Below is a small trained network, with its code and all its weights. Each question gives an input and a target symbol and asks what happens when units are switched off, that is, made to give their printed mean instead of their output.

import numpy as np


def w(rows, s, z=0):
    codes = np.array(rows[::2]) - 128.0
    scale = np.full(codes.shape[1], s)
    scale[-1] = z or s
    return codes * scale


def softmax(a):
    e = np.exp(a - a.max(-1, keepdims=True))
    return e / e.sum(-1, keepdims=True)


def log_softmax(a):
    a = a - a.max(-1, keepdims=True)
    return a - np.log(np.exp(a).sum(-1, keepdims=True))


def net(x, mask):
    ids = ['γδηθξπστψω'.index(c) for c in x.split()]
    T = len(ids)
    res = E[ids] + P[:T]
    u = 0
    for l in range(2):
        r = res
        for j in range(3):
            rows = slice(2 * j, 2 * j + 2)
            q, k, v = (r @ M[l][rows].T for M in (Q, K, V))
            z = softmax(np.where(np.tri(T) > 0, q @ k.T / 2**0.5, -1e9)) @ v
            o = O[l][rows]
            res = res + np.where(mask[u + j], z, o[:, -1]) @ o[:, :-1]
        u += 3
    return log_softmax(res[-1] @ U[:, :-1].T + U[:, -1])


Q, K, V, O = {}, {}, {}, {}
E = w([
[162,187,147,112,136],'γ',
[103,172,125,122,104],'δ',
[55,148,94,198,71],'η',
[100,176,127,137,91],'θ',
[135,49,239,113,145],'ξ',
[150,147,83,93,117],'π',
[192,129,141,252,103],'σ',
[136,165,141,133,113],'τ',
[153,163,113,105,121],'ψ',
[146,157,92,93,117],'ω',
],0.013)
P = w([
[152,255,181,169,43],'0',
[113,137,94,160,152],'1',
[86,134,102,138,143],'2',
[82,127,124,131,144],'3',
[98,116,140,121,146],'4',
[145,126,185,148,149],'5',
],0.0075)
Q[0] = w([
[49,119,220,206,107],'0.h1',
[115,163,29,25,119],'0.h1',
[26,14,129,212,181],'0.h2',
[83,79,206,255,156],'0.h2',
[57,133,123,158,132],'0.h3',
[74,247,74,24,4],'0.h3',
],0.006)
K[0] = w([
[50,170,165,120,75],'0.h1',
[167,121,88,93,190],'0.h1',
[161,2,187,61,207],'0.h2',
[85,38,150,99,160],'0.h2',
[102,100,170,177,144],'0.h3',
[225,62,106,152,155],'0.h3',
],0.0074)
V[0] = w([
[219,95,154,182,180],'0.h1',
[104,255,124,97,84],'0.h1',
[182,45,204,112,128],'0.h2',
[91,16,142,79,203],'0.h2',
[68,33,208,21,190],'0.h3',
[193,182,173,126,40],'0.h3',
],0.0081)
O[0] = w([
[139,110,205,178,79,137],'0.h1',
[140,146,88,157,224,175],'0.h1',
[238,188,189,128,60,118],'0.h2',
[253,16,203,128,61,49],'0.h2',
[237,185,155,46,43,11],'0.h3',
[92,199,126,125,208,192],'0.h3',
],0.0068,0.011)
Q[1] = w([
[68,137,123,178,253],'1.h1',
[205,95,204,181,48],'1.h1',
[103,134,164,176,22],'1.h2',
[125,220,216,104,42],'1.h2',
[93,33,148,238,219],'1.h3',
[77,189,47,219,225],'1.h3',
],0.0069)
K[1] = w([
[193,167,164,47,38],'1.h1',
[134,246,121,189,155],'1.h1',
[165,74,160,58,50],'1.h2',
[235,1,213,143,51],'1.h2',
[192,165,231,70,68],'1.h3',
[105,170,237,84,188],'1.h3',
],0.0073)
V[1] = w([
[180,149,40,53,149],'1.h1',
[105,19,102,197,102],'1.h1',
[202,75,200,159,131],'1.h2',
[153,93,144,91,132],'1.h2',
[72,2,114,146,233],'1.h3',
[95,213,57,141,172],'1.h3',
],0.0079)
O[1] = w([
[78,149,193,168,182,87],'1.h1',
[175,2,130,141,65,128],'1.h1',
[100,100,101,70,177,11],'1.h2',
[135,128,154,109,153,46],'1.h2',
[194,50,93,153,171,195],'1.h3',
[113,107,180,203,149,251],'1.h3',
],0.0083,0.019)
U = w([
[67,166,112,152,226,216],'γ',
[124,82,238,145,129,253],'δ',
[185,116,182,165,1,27],'η',
[186,141,168,148,64,9],'θ',
[49,234,159,101,92,165],'ξ',
[110,135,148,95,176,84],'π',
[157,83,27,61,117,145],'σ',
[163,166,128,105,197,73],'τ',
[125,157,135,100,191,41],'ψ',
[113,144,147,104,175,36],'ω',
],0.0066,0.0042)

Each question gives the input, a string of symbols that net reads in full, and the target symbol t.
The units are the heads (2 rows each of Q, K, V and O). Each row of codes is followed by its name. A weight is (code - 128) times the scale printed after its matrix; where a second scale follows, it is the last column's (O and U).
mask holds one flag per head, layer by layer. A switched-off head (its flag False) gives its mean, the last column of its rows in O, instead of its output. The means were averaged over made-up inputs and are rounded, as every weight is.
A unit's drop is (log p(t) with every unit on - log p(t) with that unit switched off) / (log p(t) with every unit on - log p(t) with every unit switched off).
The circuit of an input: a set's keep is (log p(t) with only the set's units on - log p(t) with every unit switched off) / (log p(t) with every unit on - log p(t) with every unit switched off). Starting from all 6 units, units are removed one at a time, each time the one whose removal leaves the highest keep (on an exact tie, the one counted first), for as long as the keep stays at least 0.8.
circuit, biggest first: the units of the circuit, biggest drop first
unit that matters most: the unit with the biggest drop
which heads matter: for each layer, one digit per head in row order, 1 if its drop is at least 0.15 and else 0, layers parted by /
drop of u: that unit's drop, to one decimal
input η π τ ξ τ, target η: circuit, biggest first : (0.h2; 1.h2; 1.h1)
input ξ γ ψ θ σ π, target ξ: circuit, biggest first : (1.h3; 0.h3; 0.h2)
input σ ξ η σ ψ ψ, target σ: circuit, biggest first : (1.h3; 0.h2; 1.h1)
input σ σ σ, target η: circuit, biggest first : (1.h1; 0.h1)
input η σ σ η, target δ: which heads matter : 001 / 111
input ξ ψ θ, target ξ: circuit, biggest first : (1.h3; 0.h3)
input η ξ γ, target η: circuit, biggest first : (0.h2; 1.h2; 0.h3; 1.h1)
input σ τ ξ π ω, target σ: circuit, biggest first : (0.h2; 1.h3)
input σ ξ τ σ ψ τ, target σ: circuit, biggest first : (0.h2; 1.h3; 1.h1)
input η δ σ ξ π, target η: unit that matters most : 1.h2
input ξ η τ, target ξ: which heads matter : 001 / 001
input η γ ξ, target η: which heads matter : 010 / 010
input σ η σ η, target δ: circuit, biggest first : (1.h1; 0.h3; 1.h3)
input η η σ ξ δ, target η: drop of 0.h2 : 0.6
input σ ξ σ γ, target σ: drop of 0.h2 : 0.3
input η σ ψ γ ξ, target η: drop of 0.h2 : 0.8
input σ η σ ξ σ θ, target σ: drop of 1.h3 : 0.5
